arr =
array([[6751, 2758, 8038, 6637, 7811, 5025, 4986],
       [7793, 1938, 5915, 7388, 8158, 6239, 5354],
       [4567, 4686, 7756, 5382, 5602, 6891, 5558],
       [6911, 4997, 7986, 6923, 7964, 6251, 4703]])
Rows and columns are counted from 0.
(0, 0) = 6751
(0, 3) = 6637
(1, 0) = 7793
(1, 4) = 8158
(3, 0) = 6911
(3, 2) = 7986
(2, 0) = 4567
(0, 1) = 2758
(1, 3) = 7388
(0, 2) = 8038
(0, 4) = 7811
(1, 1) = 1938
(3, 4) = 7964
(2, 6) = 5558
(2, 5) = 6891
(3, 3) = 6923
(3, 1) = 4997

W =
array([[4180, 4562, 4531, 6287, 4312, 4384, 5292, 5015, 3106, 4426, 5493,
        3859, 6533, 3387, 5230, 3982],
       [5155, 5857, 6663, 6032, 5166, 1617, 4465, 5027, 3148, 4352, 4090,
        5202, 2421, 5179, 8662, 3049],
       [3517, 7493, 4132, 5228, 5444, 3978, 6049, 2652, 2568, 4708, 3296,
        2112, 5025, 4581, 3333, 3570],
       [2620, 6761, 5668, 7082, 6075, 3850, 3297, 3779, 6272, 3710, 2555,
        4854, 4428, 4669, 7780, 6472],
       [1999, 7240, 3207, 4796, 6054, 5050, 3753, 2408, 4096, 5033, 1576,
        4258, 6208, 3272, 4346, 6266],
       [2190, 7646, 5481, 6037, 5562, 4209, 2987, 5544, 4674, 4785, 3366,
        3198, 5556, 3734, 6023, 3700],
       [7304, 3225, 5649, 5409, 3180, 4148, 5536, 2967, 7577, 2936, 4698,
        6494, 5462, 1634, 6180, 7710],
       [2862, 5593, 4337, 2981, 5685, 2864, 3981, 4159, 5157, 7238, 5379,
        3922, 4536, 7086, 5571, 3642],
       [2020, 5143, 3388, 4957, 5279, 6724, 5598, 3596, 4489, 4297, 2333,
        5204, 3999, 3732, 6282, 4468],
       [6313, 3220, 4218, 5307, 3290, 3240, 4552, 4135, 3099, 3142, 4969,
        3846, 3843, 4318, 5036, 6665],
       [4331, 6200, 6556, 7817, 4301, 3453, 7702, 3064, 2171, 4174, 4592,
        6049, 3689, 5050, 5369, 4532],
       [5668, 3517, 5822, 5278, 3059, 6150, 4827, 3171, 3269, 2681, 4801,
        4180, 3924, 6807, 4657, 5678]])
W[0, -16] -> 4180
W[3, 0] -> 2620
W[-9, 14] -> 7780
W[3, 3] -> 7082
W[:, -3] -> [3387, 5179, 4581, 4669, 3272, 3734, 1634, 7086, 3732, 4318, 5050, 6807]
W[-5, -14] -> 4337
W[0] -> [4180, 4562, 4531, 6287, 4312, 4384, 5292, 5015, 3106, 4426, 5493, 3859, 6533, 3387, 5230, 3982]
W[:, -6] -> [5493, 4090, 3296, 2555, 1576, 3366, 4698, 5379, 2333, 4969, 4592, 4801]
W[6, 2] -> 5649
W[-2, 12] -> 3689
W[8, -3] -> 3732
W[-11, 8] -> 3148
W[0, 9] -> 4426
W[6] -> [7304, 3225, 5649, 5409, 3180, 4148, 5536, 2967, 7577, 2936, 4698, 6494, 5462, 1634, 6180, 7710]
W[:, 15] -> [3982, 3049, 3570, 6472, 6266, 3700, 7710, 3642, 4468, 6665, 4532, 5678]
W[-4, 12] -> 3999
W[10] -> [4331, 6200, 6556, 7817, 4301, 3453, 7702, 3064, 2171, 4174, 4592, 6049, 3689, 5050, 5369, 4532]
W[-3, 0] -> 6313
W[2] -> [3517, 7493, 4132, 5228, 5444, 3978, 6049, 2652, 2568, 4708, 3296, 2112, 5025, 4581, 3333, 3570]
W[:, 6] -> [5292, 4465, 6049, 3297, 3753, 2987, 5536, 3981, 5598, 4552, 7702, 4827]
W[4, -4] -> 6208
W[8, -8] -> 4489
W[0, -6] -> 5493
W[-6, 3] -> 5409
W[1, -14] -> 6663
W[8] -> [2020, 5143, 3388, 4957, 5279, 6724, 5598, 3596, 4489, 4297, 2333, 5204, 3999, 3732, 6282, 4468]
W[-7] -> [2190, 7646, 5481, 6037, 5562, 4209, 2987, 5544, 4674, 4785, 3366, 3198, 5556, 3734, 6023, 3700]
W[-7, 5] -> 4209
W[1, 5] -> 1617
W[8, -10] -> 5598
W[-4, -15] -> 5143
W[4, -15] -> 7240
W[0, -5] -> 3859

m = [ 16.6  24.9 -48.3 -42.4 -46.2 -44.2 -43.8   0.0  13.9  26.9 -48.5]
m[-11] -> 16.6
m[-9] -> -48.3
m[6] -> -43.8
m[7] -> 0.0
m[-3] -> 13.9
m[-10] -> 24.9
